Where the symbols take the items:
bovu: σ>rafi, ξ>fiba, ω>pobe, ρ>zedu, τ>bipi, χ>vama
pobe: σ>doni, ξ>lega, ω>sini, ρ>zubu, τ>tabu, χ>vavu
raze: σ>vure, ξ>pota, ω>zopa, ρ>pobe, τ>doni, χ>sifi
selu: σ>sifi, ξ>raze, ω>lofu, ρ>pota, τ>vavu, χ>sini
vabi: σ>zopa, ξ>zelo, ω>faka, ρ>riti, τ>sini, χ>lofu
vavu: σ>pobe, ξ>doni, ω>riti, ρ>kasu, τ>zubu, χ>pota
lofu: σ>vabi, ξ>zopa, ω>lupu, ρ>ziza, τ>riti, χ>fiza
vama: σ>bovu, ξ>rafi, ω>vavu, ρ>riba, τ>zedu, χ>tabu
vure: σ>pota, ξ>vavu, ω>zelo, ρ>doni, τ>lega, χ>raze
vesu: σ>fovo, ξ>batu, ω>pusu, ρ>fiza, τ>lofu, χ>faka
sifi: σ>raze, ξ>vure, ω>vabi, ρ>vavu, τ>pobe, χ>selu
riba: σ>zedu, ξ>bipi, ω>kasu, ρ>kiti, τ>vipa, χ>fiba
liri: σ>rige, ξ>nivi, ω>gela, ρ>pova, τ>fize, χ>zovo
vipa: σ>lefu, ξ>remu, ω>rafi, ρ>kefo, τ>feti, χ>kiti
ripu: σ>vefu, ξ>deti, ω>noko, ρ>zeda, τ>sero, χ>dilo
lefu: σ>remu, ξ>fale, ω>fiba, ρ>feti, τ>rasu, χ>vipa
kasu: σ>zubu, ξ>tabu, ω>raze, ρ>bovu, τ>rafi, χ>lega
mado: σ>zovo, ξ>liri, ω>tika, ρ>nivi, τ>fose, χ>sule
nivi: σ>fose, ξ>pova, ω>viro, ρ>tegu, τ>sofe, χ>rige
suda: σ>tova, ξ>ribe, ω>deti, ρ>lupu, τ>faka, χ>pusu
tabu: σ>vama, ξ>bovu, ω>pota, ρ>fiba, τ>riba, χ>zubu
zelo: σ>ziza, ξ>riti, ω>fovo, ρ>selu, τ>sifi, χ>zopa
levo: σ>lugo, ξ>nuta, ω>fize, ρ>noko, τ>pulo, χ>kedi
ribe: σ>rite, ξ>lupu, ω>zeda, ρ>vesu, τ>fovo, χ>tova
fize: σ>tegu, ξ>sofe, ω>mado, ρ>fafa, τ>pizo, χ>pova
nepo: σ>viro, ξ>rave, ω>feti, ρ>mado, τ>zovo, χ>gela
fovo: σ>batu, ξ>muda, ω>suda, ρ>lofu, τ>vabi, χ>vesu
kefo: σ>feti, ξ>rasu, ω>bipi, ρ>fotu, τ>tika, χ>fale
lupu: σ>faka, ξ>vesu, ω>fere, ρ>batu, τ>muda, χ>rite
fotu: σ>tika, ξ>soge, ω>lefu, ρ>nepo, τ>viro, χ>muse
fiza: σ>lofu, ξ>vabi, ω>rite, ρ>zelo, τ>ziza, χ>muda
pota: σ>vavu, ξ>pobe, ω>ziza, ρ>lega, τ>kasu, χ>vure
pusu: σ>suda, ξ>tova, ω>vefu, ρ>rite, τ>lupu, χ>fuzo
sero: σ>fere, ξ>fuzo, ω>puro, ρ>suda, τ>tova, χ>zeda
zeda: σ>sero, ξ>fere, ω>fola, ρ>pusu, τ>suda, χ>dumo
gela: σ>nepo, ξ>viro, ω>kefo, ρ>sule, τ>mado, χ>soge
viro: σ>rave, ξ>sule, ω>rasu, ρ>zovo, τ>liri, χ>nepo
sini: σ>selu, ξ>sifi, ω>fiza, ρ>vure, τ>pota, χ>riti
muse: σ>fotu, ξ>tika, ω>vipa, ρ>gela, τ>nepo, χ>rasu
tova: σ>ribe, ξ>rite, ω>dumo, ρ>faka, τ>vesu, χ>suda
rasu: σ>muse, ξ>fotu, ω>kiti, ρ>soge, τ>gela, χ>feti
tika: σ>soge, ξ>gela, ω>remu, ρ>viro, τ>rave, χ>fotu
dafu: σ>noko, ξ>pulo, ω>gipe, ρ>vusu, τ>fola, χ>nuta
bipi: σ>pake, ξ>kiti, ω>tabu, ρ>lefu, τ>remu, χ>zedu
rafi: σ>fiba, ξ>riba, ω>doni, ρ>bipi, τ>pake, χ>bovu
dumo: σ>zeda, ξ>sero, ω>vusu, ρ>fuzo, τ>pusu, χ>deti
zovo: σ>liri, ξ>rige, ω>soge, ρ>fose, τ>pova, χ>mado
fola: σ>puro, ξ>dilo, ω>lugo, ρ>vefu, τ>deti, χ>vusu
rave: σ>sule, ξ>mado, ω>muse, ρ>liri, τ>rige, χ>viro
pake: σ>kiti, ξ>vipa, ω>vama, ρ>remu, τ>fale, χ>bipi
lugo: σ>nuta, ξ>dafu, ω>tegu, ρ>pulo, τ>kete, χ>levo
gipe: σ>fafa, ξ>pizo, ω>rige, ρ>levo, τ>lugo, χ>sofe
ziza: σ>riti, ξ>sini, ω>batu, ρ>sifi, τ>raze, χ>zelo
vusu: σ>fola, ξ>puro, ω>levo, ρ>ripu, τ>vefu, χ>kete
fuzo: σ>pusu, ξ>suda, ω>ripu, ρ>ribe, τ>rite, χ>fere
fose: σ>pova, ξ>fize, ω>rave, ρ>sofe, τ>gipe, χ>nivi
rige: σ>nivi, ξ>fose, ω>nepo, ρ>fize, τ>tegu, χ>liri
zedu: σ>bipi, ξ>pake, ω>zubu, ρ>vipa, τ>lefu, χ>riba
fale: σ>kefo, ξ>feti, ω>zedu, ρ>muse, τ>fotu, χ>remu
fere: σ>fuzo, ξ>pusu, ω>dilo, ρ>tova, τ>ribe, χ>sero
fiba: σ>riba, ξ>zedu, ω>lega, ρ>pake, τ>kiti, χ>rafi
puro: σ>dilo, ξ>ripu, ω>nuta, ρ>deti, τ>dumo, χ>fola
pova: σ>fize, ξ>tegu, ω>sule, ρ>gipe, τ>fafa, χ>fose
kiti: σ>vipa, ξ>lefu, ω>bovu, ρ>fale, τ>kefo, χ>pake
pizo: σ>kedi, ξ>levo, ω>fose, ρ>nuta, τ>dafu, χ>fafa
nuta: σ>dafu, ξ>noko, ω>sofe, ρ>kete, τ>vusu, χ>lugo
muda: σ>fiza, ξ>lofu, ω>ribe, ρ>zopa, τ>zelo, χ>batu
sule: σ>mado, ξ>zovo, ω>fotu, ρ>rige, τ>nivi, χ>rave
zubu: σ>tabu, ξ>vama, ω>vure, ρ>rafi, τ>fiba, χ>kasu
pulo: σ>kete, ξ>vusu, ω>pizo, ρ>puro, τ>dilo, χ>noko
faka: σ>vesu, ξ>fovo, ω>fuzo, ρ>muda, τ>fiza, χ>lupu
sofe: σ>gipe, ξ>fafa, ω>liri, ρ>kedi, τ>levo, χ>tegu
feti: σ>rasu, ξ>muse, ω>pake, ρ>tika, τ>soge, χ>kefo
batu: σ>muda, ξ>fiza, ω>tova, ρ>vabi, τ>zopa, χ>fovo
tegu: σ>sofe, ξ>gipe, ω>zovo, ρ>pizo, τ>kedi, χ>fize
dilo: σ>ripu, ξ>vefu, ω>dafu, ρ>dumo, τ>zeda, χ>puro
remu: σ>fale, ξ>kefo, ω>riba, ρ>rasu, τ>muse, χ>lefu
kete: σ>vusu, ξ>fola, ω>kedi, ρ>dilo, τ>ripu, χ>pulo
zopa: σ>zelo, ξ>ziza, ω>vesu, ρ>sini, τ>selu, χ>vabi
deti: σ>dumo, ξ>zeda, ω>kete, ρ>fere, τ>fuzo, χ>vefu
fafa: σ>pizo, ξ>kedi, ω>nivi, ρ>lugo, τ>nuta, χ>gipe
riti: σ>sini, ξ>selu, ω>muda, ρ>raze, τ>vure, χ>ziza
soge: σ>gela, ξ>nepo, ω>fale, ρ>rave, τ>sule, χ>tika
vefu: σ>deti, ξ>dumo, ω>pulo, ρ>sero, τ>fere, χ>ripu
kedi: σ>levo, ξ>lugo, ω>pova, ρ>dafu, τ>noko, χ>pizo
doni: σ>lega, ξ>kasu, ω>selu, ρ>tabu, τ>vama, χ>pobe
rite: σ>lupu, ξ>faka, ω>sero, ρ>fovo, τ>batu, χ>ribe
lega: σ>kasu, ξ>zubu, ω>sifi, ρ>vama, τ>bovu, χ>doni
noko: σ>pulo, ξ>kete, ω>fafa, ρ>fola, τ>puro, χ>dafu

In the rows, zero is written as 165.

The rows follow the links: the fewer symbols apart two items are, the more alike their rows tend to be.

Each row is also shifted at random along 6 hidden directions that mean nothing.

Name the item of each row.
90 160 177 168 193 218 164 206 149 190 165 150 154 162 154 123 163 169 164 197 164 127 203 142 177 100 168 151 178 127 155 127 138 141 193 181 162 170 134 168 148; item soge
230 163 160 177 169 192 168 135 171 158 158 170 155 165 160 197 183 147 184 194 179 175 181 176 159 168 181 162 146 142 162 165 156 185 147 152 184 170 157 170 180; item fiza
145 165 147 159 169 133 183 144 194 137 196 165 147 177 158 186 198 193 142 142 183 138 142 167 140 174 174 136 141 185 214 154 184 163 173 161 149 180 147 184 138; item doni
112 165 182 170 191 143 170 158 183 168 200 180 138 136 227 161 183 179 188 138 175 177 172 148 178 244 173 200 146 209 181 141 157 148 164 146 143 172 193 185 173; item riba
103 163 175 164 152 195 169 159 174 184 190 160 140 151 153 167 183 172 163 205 179 150 146 136 181 95 169 156 153 145 164 168 182 153 180 167 140 177 153 201 155; item zedu
127 168 170 174 154 174 178 164 181 176 179 172 135 149 127 159 185 180 175 160 181 170 180 157 162 188 187 174 140 173 168 180 146 148 162 143 156 184 150 181 162; item vama
164 162 167 161 193 180 157 188 155 173 187 169 152 166 183 147 160 167 161 210 162 158 173 131 195 141 156 162 173 142 181 144 155 146 174 173 141 163 148 169 142; item fotu
143 164 168 156 184 161 167 196 162 179 182 160 159 168 143 137 163 179 135 172 158 126 162 143 169 124 158 149 176 168 196 148 158 144 200 184 141 168 130 177 140; item tika
70 159 177 154 195 181 143 176 141 167 153 165 191 163 217 163 144 153 188 184 150 162 177 166 170 171 143 173 195 159 166 129 174 178 171 184 173 142 177 165 184; item nuta
173 173 156 153 108 114 168 188 157 164 155 164 180 177 96 137 135 180 126 138 147 189 131 160 174 161 152 167 180 181 158 236 166 149 154 170 146 161 158 133 146; item nivi
95 169 162 161 129 182 163 124 181 157 191 175 144 157 155 203 190 174 190 197 182 187 136 154 161 156 167 166 138 156 171 189 205 170 139 151 152 171 171 198 171; item raze
114 168 161 168 172 174 163 127 176 152 170 184 157 159 167 199 186 161 196 184 179 179 177 177 148 216 172 170 144 171 191 162 168 180 147 149 175 163 158 182 187; item lofu
239 168 161 167 144 145 167 128 169 153 156 165 176 164 178 203 168 151 162 154 167 181 136 185 158 167 166 169 156 174 159 187 189 194 154 160 178 162 185 168 185; item rite
177 165 170 135 174 147 140 171 153 155 170 183 191 162 184 158 143 200 207 141 147 156 160 167 126 244 133 175 192 213 215 145 207 167 160 182 154 135 171 173 184; item pizo
190 164 169 149 150 210 153 190 143 187 172 147 169 166 143 146 154 179 164 210 158 134 149 137 171 59 149 142 187 125 156 154 199 152 188 192 143 155 145 185 152; item rave
224 162 170 160 184 202 148 153 152 161 144 172 181 162 187 182 158 155 216 179 165 165 193 188 136 203 157 172 172 158 164 136 175 186 152 166 195 146 171 171 202; item zeda
187 161 163 157 185 143 144 168 148 153 153 171 192 171 237 169 141 148 174 162 146 191 155 172 180 201 140 179 190 173 162 146 178 181 152 174 173 142 203 145 177; item pulo
218 160 163 165 169 139 161 192 150 173 162 155 175 175 192 144 141 144 118 177 146 174 143 144 217 110 150 167 188 150 145 172 155 158 177 181 151 162 179 140 142; item liri
155 165 146 152 166 174 157 177 165 146 193 168 149 187 165 148 173 200 182 175 168 163 163 138 153 177 159 141 166 153 187 148 192 143 146 168 139 162 156 163 131; item kefo
108 157 157 177 208 164 180 151 187 148 180 153 143 172 220 175 201 184 175 118 186 135 184 178 133 202 188 148 137 182 173 103 165 167 178 151 178 178 180 172 155; item vure
141 166 159 202 141 226 194 177 177 180 140 135 137 172 94 144 190 160 163 138 193 157 215 177 154 116 221 149 134 115 76 183 115 147 158 136 197 202 160 139 151; item pota
137 171 159 161 138 139 162 201 154 163 153 163 175 181 130 125 138 182 150 123 149 176 166 163 164 186 157 167 183 180 145 194 155 145 155 169 159 160 170 128 148; item rige
127 162 146 154 161 200 151 164 163 149 201 171 139 181 186 153 177 204 213 186 176 177 169 132 156 184 158 147 158 141 168 137 210 141 130 160 137 161 180 170 142; item lefu
237 163 177 173 200 112 195 142 189 171 171 155 166 148 185 196 190 143 97 139 171 122 141 188 172 133 181 164 149 202 204 149 138 185 220 169 172 186 149 194 169; item zopa
100 168 163 161 125 187 175 136 184 166 175 164 150 160 111 189 192 184 177 160 185 152 144 169 133 139 180 149 135 164 166 188 199 168 162 151 160 179 152 198 171; item sifi
119 174 164 198 133 119 186 146 179 165 136 178 162 158 133 176 159 124 139 143 167 232 172 192 194 220 191 203 145 180 126 247 102 177 128 127 187 184 184 127 180; item fovo
152 166 153 177 164 179 170 151 181 154 183 178 134 169 164 170 188 172 184 176 182 190 182 156 168 202 184 165 138 153 158 170 153 155 136 138 159 177 170 165 154; item lega
98 169 164 166 160 101 172 199 158 167 147 169 184 173 135 132 135 149 102 141 140 177 161 171 198 172 161 178 188 186 166 203 116 158 177 174 158 164 151 126 147; item fize
114 162 151 165 167 201 163 208 149 159 137 146 176 197 127 117 152 187 175 138 160 140 207 170 130 155 168 134 184 138 136 140 155 148 163 176 180 159 152 123 142; item fose
143 167 181 187 166 180 177 147 175 186 157 166 151 142 158 180 179 139 167 181 179 178 180 174 182 163 188 184 143 162 148 180 131 175 167 145 181 180 162 180 189; item zelo

From each start, follow one symbol. Which item do you reach?
Answers are names.
new walk
240 167 167 150 150 163 150 187 150 170 151 173 186 171 134 142 135 174 173 166 146 171 168 163 156 178 144 168 190 172 172 182 173 158 158 177 161 148 157 151 169
χ: sofe
new walk
157 162 147 149 180 198 145 171 157 147 199 177 148 180 180 154 172 203 209 202 169 161 173 129 149 185 148 145 165 141 196 126 203 145 141 173 137 152 152 174 141
τ: gela
new walk
203 165 162 153 176 154 161 202 153 161 147 155 188 178 135 134 144 180 150 130 151 131 182 175 138 170 154 148 189 177 175 150 155 158 181 184 172 156 148 139 154
χ: tegu
new walk
196 164 180 169 174 193 158 147 170 173 197 182 131 142 209 171 181 169 214 205 178 193 178 137 186 200 169 193 144 158 166 151 172 151 144 147 148 169 183 198 175
σ: fiba
new walk
110 169 177 163 138 198 167 157 174 181 191 171 136 147 126 163 183 192 196 186 180 164 161 144 155 156 171 169 146 162 172 185 183 148 158 153 143 172 152 202 170
ξ: zedu
new walk
188 168 157 138 140 168 148 168 160 162 199 181 152 175 129 156 159 200 177 207 160 174 137 130 162 158 144 148 167 156 203 183 206 144 149 175 121 157 141 182 141
σ: fotu
new walk
148 165 182 176 145 155 182 138 181 183 166 165 156 141 134 190 179 146 144 176 177 163 149 171 180 128 179 174 144 175 166 199 151 176 181 155 169 181 153 194 183
σ: riti
new walk
111 167 167 181 181 164 181 166 188 164 176 175 136 156 161 150 188 189 196 121 184 169 205 168 145 261 192 178 137 195 166 152 133 145 153 136 165 182 170 164 164
ω: pota
new walk
133 165 156 183 175 169 171 145 180 153 179 170 137 165 200 178 186 154 173 176 183 195 174 157 186 188 184 168 141 148 149 159 151 165 138 141 166 180 185 161 156
σ: pobe
new walk
118 167 165 148 167 193 143 177 149 155 150 164 191 172 180 152 147 192 223 135 154 154 187 180 114 220 147 166 189 175 162 134 205 169 151 175 181 136 187 157 186
ω: gipe
new walk
179 160 171 169 174 186 161 209 146 182 153 145 166 168 181 128 145 159 149 163 153 152 177 152 190 111 162 164 186 136 120 147 150 148 182 177 163 164 173 145 149
ξ: liri
new walk
210 169 147 165 134 219 160 133 170 145 158 169 157 184 121 190 183 182 224 176 184 179 187 182 109 194 173 146 143 137 155 169 193 178 119 147 189 164 157 164 182
σ: muda
new walk
198 166 159 186 158 178 178 156 172 155 132 153 168 172 162 172 174 151 179 120 177 173 195 198 141 192 192 166 153 158 114 167 144 179 149 145 205 174 187 135 181
ξ: vesu
new walk
115 163 165 155 198 132 168 119 186 143 192 182 163 155 210 216 194 166 164 174 173 146 143 175 147 203 158 160 149 204 244 134 189 188 180 167 160 162 150 209 179
τ: sini
